Here is a tiny trained network, its code and every weight. The questions are about switching its units off for an input and a class, where a switched-off unit gives its printed mean instead of its output.

import numpy as np


def w(rows, s, z=0):
    codes = np.array(rows[::2]) - 128.0
    scale = np.full(codes.shape[1], s)
    scale[-1] = z or s
    return codes * scale


def f(y):
    return np.maximum(y, 0)


def log_softmax(a):
    a = a - a.max(-1, keepdims=True)
    return a - np.log(np.exp(a).sum(-1, keepdims=True))


def net(x, mask):
    res = np.array(x, float).reshape(1, 5) / 4 @ E
    y = f(res @ A[0][:, :-1].T + A[0][:, -1])
    res = res + np.where(mask, y, B[0][:, -1]) @ B[0][:, :-1]
    return log_softmax(res[-1] @ U[:, :-1].T + U[:, -1])


A, B = {}, {}
E = w([
[95,43,217,254],'x0',
[131,132,125,137],'x1',
[125,122,139,115],'x2',
[3,231,159,153],'x3',
[66,23,34,87],'x4',
],0.0083)
A[0] = w([
[86,183,96,208,188],'N1',
[114,87,57,80,156],'N2',
[122,145,174,155,104],'N3',
[248,63,147,133,184],'N4',
[211,135,83,40,140],'N5',
[156,110,9,84,128],'N6',
[134,208,88,95,247],'N7',
[19,72,74,118,95],'N8',
[151,140,226,121,126],'N9',
[131,164,184,122,109],'N10',
[146,91,79,69,145],'N11',
[194,85,105,115,75],'N12',
[184,121,118,183,36],'N13',
[91,156,195,173,80],'N14',
[127,128,109,152,122],'N15',
[140,202,104,87,14],'N16',
[90,151,92,130,220],'N17',
[82,110,60,180,2],'N18',
[140,202,108,67,38],'N19',
[106,51,163,190,47],'N20',
[144,127,76,93,180],'N21',
[206,85,152,128,87],'N22',
[125,172,126,76,187],'N23',
[173,70,117,81,160],'N24',
[146,170,128,182,100],'N25',
[181,172,142,133,121],'N26',
[78,158,112,136,131],'N27',
[49,94,82,126,90],'N28',
[144,191,84,113,86],'N29',
],0.013,0.0064)
B[0] = w([
[104,95,153,149,226],'N1',
[82,97,104,165,223],'N2',
[84,49,90,229,179],'N3',
[254,214,139,33,247],'N4',
[71,116,107,179,244],'N5',
[69,77,110,161,242],'N6',
[205,154,70,60,254],'N7',
[244,226,150,24,211],'N8',
[105,123,116,192,196],'N9',
[120,122,118,179,179],'N10',
[90,94,97,198,214],'N11',
[85,120,158,145,186],'N12',
[100,112,172,147,147],'N13',
[96,92,123,199,213],'N14',
[106,136,140,89,135],'N15',
[151,123,237,114,180],'N16',
[116,83,190,123,201],'N17',
[117,148,179,161,148],'N18',
[191,119,200,112,196],'N19',
[178,212,123,83,207],'N20',
[98,133,91,166,204],'N21',
[186,203,179,110,184],'N22',
[155,167,117,44,207],'N23',
[73,108,85,123,213],'N24',
[77,140,117,153,169],'N25',
[201,178,137,68,173],'N26',
[176,130,154,71,182],'N27',
[206,165,144,45,184],'N28',
[187,138,179,86,183],'N29',
],0.0086,0.011)
U = w([
[185,158,130,91,196],'0',
[178,142,253,124,175],'1',
[49,93,120,171,2],'2',
],0.015,0.0016)

Each question gives the input, the list of numbers given to net, and the class t.
The units are the neurons (one row each of A and B). Each row of codes is followed by its name. A weight is (code - 128) times the scale printed after its matrix; where a second scale follows, it is the last column's (A, B and U).
mask holds one flag per neuron, in row order. A switched-off neuron (its flag False) gives its mean, the last column of its row in B, instead of its output. The means were averaged over made-up inputs and are rounded, as every weight is.
A unit's drop is (log p(t) with every unit on - log p(t) with that unit switched off) / (log p(t) with every unit on - log p(t) with every unit switched off).
The circuit of an input: a set's keep is (log p(t) with only the set's units on - log p(t) with every unit switched off) / (log p(t) with every unit on - log p(t) with every unit switched off). Starting from the 12 units with the biggest drops (on a tie, the unit counted first), units are removed one at a time, each time the one whose removal leaves the highest keep (on an exact tie, the one counted first), for as long as the keep stays at least 0.8.
circuit, biggest first: the units of the circuit, biggest drop first
k most important neurons: the k neurons with the biggest drops, biggest first
drop when u is switched off: that unit's drop, to one decimal
input [7,8,-5,-3,4], class 0: circuit, biggest first -> N20, N16
input [-6,0,-7,6,0], class 1: circuit, biggest first -> N16
input [-8,-1,1,2,-4], class 1: 2 most important neurons -> N16, N19
input [-8,-2,4,2,-8], class 1: 3 most important neurons -> N16, N19, N29
input [-7,-5,5,-2,1], class 2: 2 most important neurons -> N5, N6
input [7,4,-4,-3,3], class 0: circuit, biggest first -> N20, N16
input [7,-1,0,0,3], class 0: 3 most important neurons -> N20, N16, N19
input [-7,-1,-7,5,-1], class 1: 4 most important neurons -> N16, N19, N17, N29
input [-8,-4,1,7,-6], class 1: drop when N15 is switched off -> 0.0
input [4,1,-1,7,8], class 1: drop when N7 is switched off -> 0.2
input [8,-3,5,-2,5], class 0: drop when N1 is switched off -> 0.1
